Below is a small trained network, with its code and all its weights. Each question gives an input and a target symbol and asks what happens when units are switched off, that is, made to give their printed mean instead of their output.

import numpy as np


def w(rows, s, z=0):
    codes = np.array(rows[::2]) - 128.0
    scale = np.full(codes.shape[1], s)
    scale[-1] = z or s
    return codes * scale


def f(y):
    return y / 2 * (1 + np.tanh(0.7978845608 * (y + 0.044715 * y**3)))


def softmax(a):
    e = np.exp(a - a.max(-1, keepdims=True))
    return e / e.sum(-1, keepdims=True)


def log_softmax(a):
    a = a - a.max(-1, keepdims=True)
    return a - np.log(np.exp(a).sum(-1, keepdims=True))


def net(x, mask):
    ids = ['βεζηθξφ'.index(c) for c in x.split()]
    T = len(ids)
    res = E[ids] + P[:T]
    u = 0
    for l in range(3):
        r = res
        for j in range(2):
            rows = slice(2 * j, 2 * j + 2)
            q, k, v = (r @ M[l][rows].T for M in (Q, K, V))
            z = softmax(np.where(np.tri(T) > 0, q @ k.T / 2**0.5, -1e9)) @ v
            o = O[l][rows]
            res = res + np.where(mask[u + j], z, o[:, -1]) @ o[:, :-1]
        u += 2
        y = f(res @ A[l][:, :-1].T + A[l][:, -1])
        res = res + np.where(mask[u : u + 4], y, B[l][:, -1]) @ B[l][:, :-1]
        u += 4
    return log_softmax(res[-1] @ U[:, :-1].T + U[:, -1])


Q, K, V, O, A, B = {}, {}, {}, {}, {}, {}
E = w([
[100,132,89,26,149],'β',
[101,102,95,90,67],'ε',
[176,116,173,49,200],'ζ',
[71,163,53,165,107],'η',
[135,159,125,202,254],'θ',
[167,73,88,151,65],'ξ',
[110,141,211,66,147],'φ',
],0.024)
P = w([
[1,119,186,134,135],'0',
[107,101,108,131,154],'1',
[119,123,117,133,141],'2',
[128,140,123,134,132],'3',
[133,149,128,137,124],'4',
[142,159,133,137,118],'5',
[142,167,134,137,114],'6',
[149,171,137,137,110],'7',
[152,181,137,136,107],'8',
[160,182,142,135,102],'9',
[162,182,145,138,96],'10',
[167,192,148,134,95],'11',
],0.012)
Q[0] = w([
[165,176,100,191,114],'L0H1',
[126,78,182,78,107],'L0H1',
[210,109,205,107,255],'L0H2',
[195,91,30,180,167],'L0H2',
],0.0097)
K[0] = w([
[125,17,141,173,81],'L0H1',
[29,70,110,121,153],'L0H1',
[142,148,255,123,250],'L0H2',
[226,159,129,241,122],'L0H2',
],0.0098)
V[0] = w([
[90,194,115,91,151],'L0H1',
[219,151,119,143,25],'L0H1',
[183,75,210,255,7],'L0H2',
[102,112,154,12,69],'L0H2',
],0.0066)
O[0] = w([
[103,220,5,105,254,122],'L0H1',
[170,179,122,184,14,55],'L0H1',
[46,10,111,96,233,20],'L0H2',
[41,163,185,191,107,2],'L0H2',
],0.0062,0.0042)
A[0] = w([
[75,139,172,253,147,5],'L0N1',
[107,91,197,133,46,9],'L0N2',
[100,130,148,240,182,202],'L0N3',
[145,174,62,99,99,134],'L0N4',
],0.011,0.0017)
B[0] = w([
[159,170,88,101,205,159],'L0N1',
[91,131,183,171,246,198],'L0N2',
[141,113,69,120,109,254],'L0N3',
[104,66,148,186,104,205],'L0N4',
],0.014,0.0047)
Q[1] = w([
[112,140,137,49,110],'L1H1',
[78,116,120,167,111],'L1H1',
[6,181,137,134,89],'L1H2',
[142,94,231,81,104],'L1H2',
],0.014)
K[1] = w([
[76,177,161,84,169],'L1H1',
[154,38,184,182,101],'L1H1',
[81,165,78,61,86],'L1H2',
[109,142,246,106,160],'L1H2',
],0.011)
V[1] = w([
[189,121,173,8,100],'L1H1',
[119,195,85,235,254],'L1H1',
[194,174,115,183,120],'L1H2',
[163,75,222,112,201],'L1H2',
],0.0078)
O[1] = w([
[51,134,50,166,254,84],'L1H1',
[87,14,137,154,225,248],'L1H1',
[151,34,111,8,163,139],'L1H2',
[121,207,19,137,133,160],'L1H2',
],0.0057,0.016)
A[1] = w([
[130,76,86,197,120,15],'L1N1',
[167,51,2,73,37,144],'L1N2',
[99,196,209,205,45,141],'L1N3',
[146,180,58,86,199,4],'L1N4',
],0.0088,0.0035)
B[1] = w([
[105,193,109,123,100,215],'L1N1',
[66,100,208,74,194,234],'L1N2',
[157,121,79,254,234,175],'L1N3',
[110,151,112,160,43,254],'L1N4',
],0.0093,0.0077)
Q[2] = w([
[242,155,62,203,128],'L2H1',
[254,196,94,125,19],'L2H1',
[205,60,156,215,209],'L2H2',
[99,29,95,190,63],'L2H2',
],0.0076)
K[2] = w([
[114,120,110,240,136],'L2H1',
[69,197,148,178,172],'L2H1',
[165,112,163,68,182],'L2H2',
[106,1,125,105,47],'L2H2',
],0.012)
V[2] = w([
[134,49,145,143,159],'L2H1',
[209,109,93,186,61],'L2H1',
[71,158,136,2,123],'L2H2',
[159,42,159,121,102],'L2H2',
],0.0062)
O[2] = w([
[94,64,135,181,156,255],'L2H1',
[81,211,84,99,213,56],'L2H1',
[206,255,144,155,168,111],'L2H2',
[166,96,104,103,100,144],'L2H2',
],0.0074,0.0093)
A[2] = w([
[116,79,164,134,180,4],'L2N1',
[118,179,218,100,161,104],'L2N2',
[113,91,92,202,153,19],'L2N3',
[175,186,112,3,138,140],'L2N4',
],0.012,0.0046)
B[2] = w([
[101,230,47,119,121,249],'L2N1',
[205,222,148,177,194,161],'L2N2',
[190,125,184,71,95,252],'L2N3',
[78,178,143,8,92,133],'L2N4',
],0.011,0.014)
U = w([
[7,97,169,101,163,255],'β',
[230,92,164,155,83,171],'ε',
[143,153,119,98,107,63],'ζ',
[154,101,197,62,169,29],'η',
[170,107,50,112,172,118],'θ',
[144,145,41,183,86,69],'ξ',
[126,114,137,158,187,51],'φ',
],0.011,0.0082)

Each question gives the input, a string of symbols that net reads in full, and the target symbol t.
The units are the heads (2 rows each of Q, K, V and O) and the neurons (one row each of A and B). Each row of codes is followed by its name. A weight is (code - 128) times the scale printed after its matrix; where a second scale follows, it is the last column's (O, A, B and U).
mask holds one flag per unit, layer by layer, with each layer's heads first. A switched-off unit (its flag False) gives its mean, the last column of its rows in O or B, instead of its output. The means were averaged over made-up inputs and are rounded, as every weight is.
A unit's drop is (log p(t) with every unit on - log p(t) with that unit switched off) / (log p(t) with every unit on - log p(t) with every unit switched off).
k most important neurons: the k neurons with the biggest drops, biggest first
top k neurons in layer l: the k neurons of layer l with the biggest drops, biggest first
which heads matter: for each layer, one digit per head in row order, 1 if its drop is at least 0.15 and else 0, layers parted by /
drop of u: that unit's drop, to one decimal
input β ξ ξ β ξ φ η ξ β ε θ θ, target θ: 3 most important neurons -> (L0N3; L1N2; L2N1)
input β θ θ ε θ ξ β ζ, target β: 3 most important neurons -> (L1N3; L0N4; L2N3)
input ζ θ ξ φ θ ξ θ η ζ, target ζ: top 2 neurons in layer 0 -> (L0N4; L0N2)
input ξ ζ ε θ ζ ζ, target ξ: which heads matter -> 11 / 11 / 00
input ξ ξ β ξ θ ζ ε, target β: 3 most important neurons -> (L0N2; L2N2; L1N4)
input ξ θ ξ η φ ε, target β: which heads matter -> 10 / 00 / 00
input ξ ξ β ξ ε θ ξ η ξ θ ε, target ε: 3 most important neurons -> (L1N2; L2N3; L1N3)
input ε η θ φ ζ θ θ ζ ζ, target ε: 4 most important neurons -> (L0N2; L1N2; L0N1; L2N1)
input θ θ ε ε, target ε: 2 most important neurons -> (L1N3; L1N2)
input β ε ε ζ ξ θ ξ ξ ζ, target β: 2 most important neurons -> (L0N4; L1N3)
input β θ η ζ ξ, target β: which heads matter -> 01 / 00 / 00
input ζ θ ζ ε θ η θ θ ξ η ζ, target ζ: 2 most important neurons -> (L0N2; L2N4)
input ζ ζ β ζ ζ ξ β θ, target θ: 2 most important neurons -> (L2N1; L1N2)
input θ ξ θ ε β θ ζ ζ β η, target β: 3 most important neurons -> (L0N3; L0N1; L0N2)
input ξ φ ξ φ θ η, target β: 2 most important neurons -> (L0N1; L0N2)
input θ ξ ζ β η η, target ε: which heads matter -> 00 / 10 / 00
input θ θ θ ζ θ θ η θ θ β θ ζ, target θ: most important neuron -> (L0N4)
input ε θ θ η ε ξ ξ η φ ζ φ ζ, target ε: top neuron in layer 1 -> (L1N2)
input φ ζ η θ ε ζ, target φ: top 3 neurons in layer 2 -> (L2N3; L2N2; L2N1)
input ε ξ ζ η φ θ η φ β, target β: top 2 neurons in layer 2 -> (L2N3; L2N2)
input φ ε θ θ η η ε β, target β: top neuron in layer 0 -> (L0N4)
input θ θ ζ, target θ: drop of L1H1 -> 1.8
input ζ η ε ξ, target β: drop of L0N4 -> 0.3
input η β ε θ ζ ξ ε θ φ φ, target φ: drop of L0H2 -> 0.2
